Here is a tiny trained network, its code and every weight. The questions are about switching its units off for an input and a target symbol, where a switched-off unit gives its printed mean instead of its output.

import numpy as np


def w(rows, s, z=0):
    codes = np.array(rows[::2]) - 128.0
    scale = np.full(codes.shape[1], s)
    scale[-1] = z or s
    return codes * scale


def norm(h):
    return h / np.sqrt((h * h).mean(-1, keepdims=True) + 1e-5)


def f(y):
    return np.maximum(y, 0)


def softmax(a):
    e = np.exp(a - a.max(-1, keepdims=True))
    return e / e.sum(-1, keepdims=True)


def log_softmax(a):
    a = a - a.max(-1, keepdims=True)
    return a - np.log(np.exp(a).sum(-1, keepdims=True))


def net(x, mask):
    ids = ['Ωαγδεξφψ'.index(c) for c in x.split()]
    T = len(ids)
    res = E[ids] + P[:T]
    u = 0
    for l in range(2):
        r = norm(res)
        for j in range(2):
            rows = slice(2 * j, 2 * j + 2)
            q, k, v = (r @ M[l][rows].T for M in (Q, K, V))
            z = softmax(np.where(np.tri(T) > 0, q @ k.T / 2**0.5, -1e9)) @ v
            o = O[l][rows]
            res = res + np.where(mask[u + j], z, o[:, -1]) @ o[:, :-1]
        u += 2
        y = f(norm(res) @ A[l][:, :-1].T + A[l][:, -1])
        res = res + np.where(mask[u : u + 16], y, B[l][:, -1]) @ B[l][:, :-1]
        u += 16
    return log_softmax(norm(res)[-1] @ U[:, :-1].T + U[:, -1])


Q, K, V, O, A, B = {}, {}, {}, {}, {}, {}
E = w([
[120,139,184,142,96,159,1],'Ω',
[112,50,176,63,168,166,199],'α',
[148,157,207,207,27,108,186],'γ',
[182,112,111,81,31,133,22],'δ',
[253,200,199,191,205,92,33],'ε',
[165,25,112,72,109,51,162],'ξ',
[34,5,141,224,122,139,79],'φ',
[223,101,90,84,50,177,147],'ψ',
],0.009)
P = w([
[201,128,59,82,255,192,170],'0',
[156,136,157,47,158,161,112],'1',
[158,132,151,76,141,179,125],'2',
[142,123,148,96,131,170,139],'3',
[133,107,135,112,114,155,142],'4',
[126,98,141,103,111,160,137],'5',
],0.0067)
Q[0] = w([
[167,51,151,69,130,217,3],'0.h1',
[5,172,90,198,149,46,174],'0.h1',
[154,189,75,43,167,51,83],'0.h2',
[168,252,168,178,66,169,147],'0.h2',
],0.0066)
K[0] = w([
[116,157,241,165,2,96,149],'0.h1',
[132,90,116,77,225,116,52],'0.h1',
[57,96,111,137,177,183,100],'0.h2',
[148,111,6,61,113,140,95],'0.h2',
],0.0072)
V[0] = w([
[159,154,111,147,121,175,4],'0.h1',
[122,147,3,100,207,127,135],'0.h1',
[94,62,152,55,13,124,101],'0.h2',
[189,168,180,134,48,119,221],'0.h2',
],0.0062)
O[0] = w([
[124,169,2,72,167,133,122,185],'0.h1',
[174,75,118,72,182,185,49,2],'0.h1',
[138,134,83,135,175,47,208,58],'0.h2',
[241,200,170,112,80,119,150,153],'0.h2',
],0.0068,0.0029)
A[0] = w([
[158,148,138,72,186,61,152,152],'0.n1',
[61,208,72,88,37,106,79,152],'0.n2',
[119,173,210,201,129,71,71,151],'0.n3',
[184,103,39,46,199,93,77,99],'0.n4',
[7,83,67,64,160,141,201,105],'0.n5',
[220,96,127,33,190,204,114,127],'0.n6',
[172,61,125,190,250,72,42,148],'0.n7',
[40,183,157,77,241,181,41,128],'0.n8',
[123,57,62,38,141,36,65,23],'0.n9',
[173,174,139,78,151,164,180,168],'0.n10',
[145,148,200,66,81,194,110,87],'0.n11',
[73,189,45,124,183,89,66,219],'0.n12',
[2,55,131,151,172,114,140,25],'0.n13',
[108,144,128,177,95,110,213,62],'0.n14',
[57,34,152,135,93,128,46,3],'0.n15',
[137,138,138,56,124,55,213,95],'0.n16',
],0.006,0.004)
B[0] = w([
[99,117,148,178,168,137,171,180],'0.n1',
[87,118,67,176,203,121,169,163],'0.n2',
[118,134,110,119,82,129,195,232],'0.n3',
[142,118,129,103,55,70,142,214],'0.n4',
[91,81,170,209,68,199,90,176],'0.n5',
[93,212,77,57,157,183,143,253],'0.n6',
[158,92,200,92,93,98,179,237],'0.n7',
[164,110,121,254,99,185,112,213],'0.n8',
[214,67,137,116,99,16,70,159],'0.n9',
[112,170,120,152,109,116,127,212],'0.n10',
[112,193,145,200,38,116,99,190],'0.n11',
[160,165,177,226,145,118,53,208],'0.n12',
[166,45,88,148,94,154,123,163],'0.n13',
[111,162,79,134,103,100,115,162],'0.n14',
[155,60,77,147,144,133,102,163],'0.n15',
[87,56,109,167,124,171,96,165],'0.n16',
],0.007,0.0053)
Q[1] = w([
[182,199,124,202,88,102,253],'1.h1',
[6,175,11,68,131,236,178],'1.h1',
[170,167,89,143,244,241,140],'1.h2',
[130,107,134,45,171,211,19],'1.h2',
],0.0052)
K[1] = w([
[252,165,156,97,142,128,85],'1.h1',
[2,160,76,85,58,155,116],'1.h1',
[132,64,133,118,167,68,93],'1.h2',
[152,164,168,134,102,32,110],'1.h2',
],0.0083)
V[1] = w([
[148,184,126,14,223,172,123],'1.h1',
[145,110,101,178,160,253,76],'1.h1',
[177,73,85,43,199,159,90],'1.h2',
[16,141,25,140,97,91,191],'1.h2',
],0.0069)
O[1] = w([
[23,79,143,217,99,171,124,77],'1.h1',
[2,146,99,109,156,109,238,241],'1.h1',
[30,129,103,62,18,78,90,103],'1.h2',
[119,209,41,210,110,153,175,3],'1.h2',
],0.0074,0.0043)
A[1] = w([
[99,123,173,81,92,65,153,10],'1.n1',
[111,208,51,121,119,157,170,160],'1.n2',
[197,151,135,86,182,170,2,64],'1.n3',
[120,149,155,73,199,144,42,35],'1.n4',
[74,111,151,115,107,105,33,99],'1.n5',
[149,180,75,85,131,24,10,6],'1.n6',
[136,209,117,18,166,77,197,79],'1.n7',
[193,82,129,120,187,178,73,116],'1.n8',
[90,68,82,188,145,151,61,158],'1.n9',
[27,101,167,144,147,141,168,22],'1.n10',
[142,71,90,113,155,122,182,2],'1.n11',
[163,138,209,157,140,68,174,98],'1.n12',
[128,97,170,178,124,119,116,64],'1.n13',
[216,114,102,92,121,174,141,177],'1.n14',
[150,119,97,148,230,194,94,172],'1.n15',
[127,61,162,178,116,164,121,107],'1.n16',
],0.0091,0.0055)
B[1] = w([
[127,130,183,111,101,67,65,147],'1.n1',
[189,116,162,154,172,108,125,203],'1.n2',
[217,216,230,67,187,151,134,180],'1.n3',
[200,100,160,120,58,161,116,146],'1.n4',
[103,109,60,160,148,117,114,174],'1.n5',
[155,73,140,117,221,98,162,152],'1.n6',
[153,122,5,95,74,113,146,156],'1.n7',
[168,160,196,88,129,129,120,181],'1.n8',
[141,182,122,157,127,120,145,202],'1.n9',
[132,107,129,85,186,223,170,169],'1.n10',
[104,136,194,92,131,112,158,136],'1.n11',
[86,87,83,122,137,148,125,253],'1.n12',
[153,84,89,143,120,149,108,152],'1.n13',
[104,129,173,105,99,144,182,208],'1.n14',
[147,169,176,136,82,93,97,172],'1.n15',
[212,135,116,97,131,116,142,185],'1.n16',
],0.012,0.0062)
U = w([
[99,194,111,224,167,129,66,197],'Ω',
[33,108,181,111,191,180,188,168],'α',
[69,173,181,184,13,118,134,1],'γ',
[140,152,38,92,222,51,124,141],'δ',
[193,220,238,69,176,139,99,158],'ε',
[75,77,162,56,57,56,96,201],'ξ',
[184,13,112,223,100,201,64,121],'φ',
[179,203,2,21,52,132,172,27],'ψ',
],0.0098,0.0045)

Each question gives the input, a string of symbols that net reads in full, and the target symbol t.
The units are the heads (2 rows each of Q, K, V and O) and the neurons (one row each of A and B). Each row of codes is followed by its name. A weight is (code - 128) times the scale printed after its matrix; where a second scale follows, it is the last column's (O, A, B and U).
mask holds one flag per unit, layer by layer, with each layer's heads first. A switched-off unit (its flag False) gives its mean, the last column of its rows in O or B, instead of its output. The means were averaged over made-up inputs and are rounded, as every weight is.
A unit's drop is (log p(t) with every unit on - log p(t) with that unit switched off) / (log p(t) with every unit on - log p(t) with every unit switched off).
The circuit of an input: a set's keep is (log p(t) with only the set's units on - log p(t) with every unit switched off) / (log p(t) with every unit on - log p(t) with every unit switched off). Starting from the 12 units with the biggest drops (on a tie, the unit counted first), units are removed one at a time, each time the one whose removal leaves the highest keep (on an exact tie, the one counted first), for as long as the keep stays at least 0.8.
circuit, biggest first: the units of the circuit, biggest drop first
most important unit: the unit with the biggest drop
k most important neurons: the k neurons with the biggest drops, biggest first
top k neurons in layer l: the k neurons of layer l with the biggest drops, biggest first
heads that matter: for each layer, one digit per head in row order, 1 if its drop is at least 0.15 and else 0, layers parted by /
input ξ γ ε α, target φ: most important unit => 0.h1
input α α ψ γ, target ξ: heads that matter => 11 / 01
input δ ξ δ ε γ ε, target Ω: circuit, biggest first => 0.h1; 1.h2; 0.n4; 0.h2
input ψ α α φ γ ε, target γ: circuit, biggest first => 0.h1; 0.n3
input ψ φ δ, target δ: heads that matter => 00 / 00
input ξ φ ε φ γ, target φ: circuit, biggest first => 0.h1; 0.n6; 1.n13
input ε γ ε, target α: circuit, biggest first => 0.h1; 1.h1; 1.n10
input ε φ α γ, target α: circuit, biggest first => 1.h1; 1.n10; 0.h1
input ξ ε γ Ω φ ψ, target φ: top 2 neurons in layer 0 => 0.n6; 0.n16
input ε φ ε, target φ: top 3 neurons in layer 0 => 0.n8; 0.n7; 0.n3
input ξ φ α γ, target φ: heads that matter => 10 / 10
input Ω ε δ γ ξ ε, target δ: heads that matter => 11 / 00
input γ ξ φ ε δ, target ε: heads that matter => 00 / 10
input γ ψ φ ψ, target ε: circuit, biggest first => 1.h2; 1.h1; 0.h1
input ξ ε ε ξ, target ε: top neuron in layer 0 => 0.n7
input γ ε ψ, target ε: 2 most important neurons => 0.n3; 1.n3
input ε γ φ ξ ξ ε, target α: heads that matter => 11 / 10
input γ ε φ φ, target ε: heads that matter => 00 / 11
input φ γ ε φ ξ, target ψ: circuit, biggest first => 0.h2; 1.n7
input ε φ ε ε δ ε, target δ: top neuron in layer 0 => 0.n12
input ε ξ ψ ε, target ξ: heads that matter => 11 / 11
input ε γ ε α φ, target α: 2 most important neurons => 0.n6; 0.n8
input α γ Ω, target ξ: top 2 neurons in layer 0 => 0.n6; 0.n8
input φ φ φ γ, target ψ: heads that matter => 00 / 10
input φ ε α γ ε, target ψ: heads that matter => 11 / 10
input δ α Ω, target Ω: heads that matter => 10 / 00
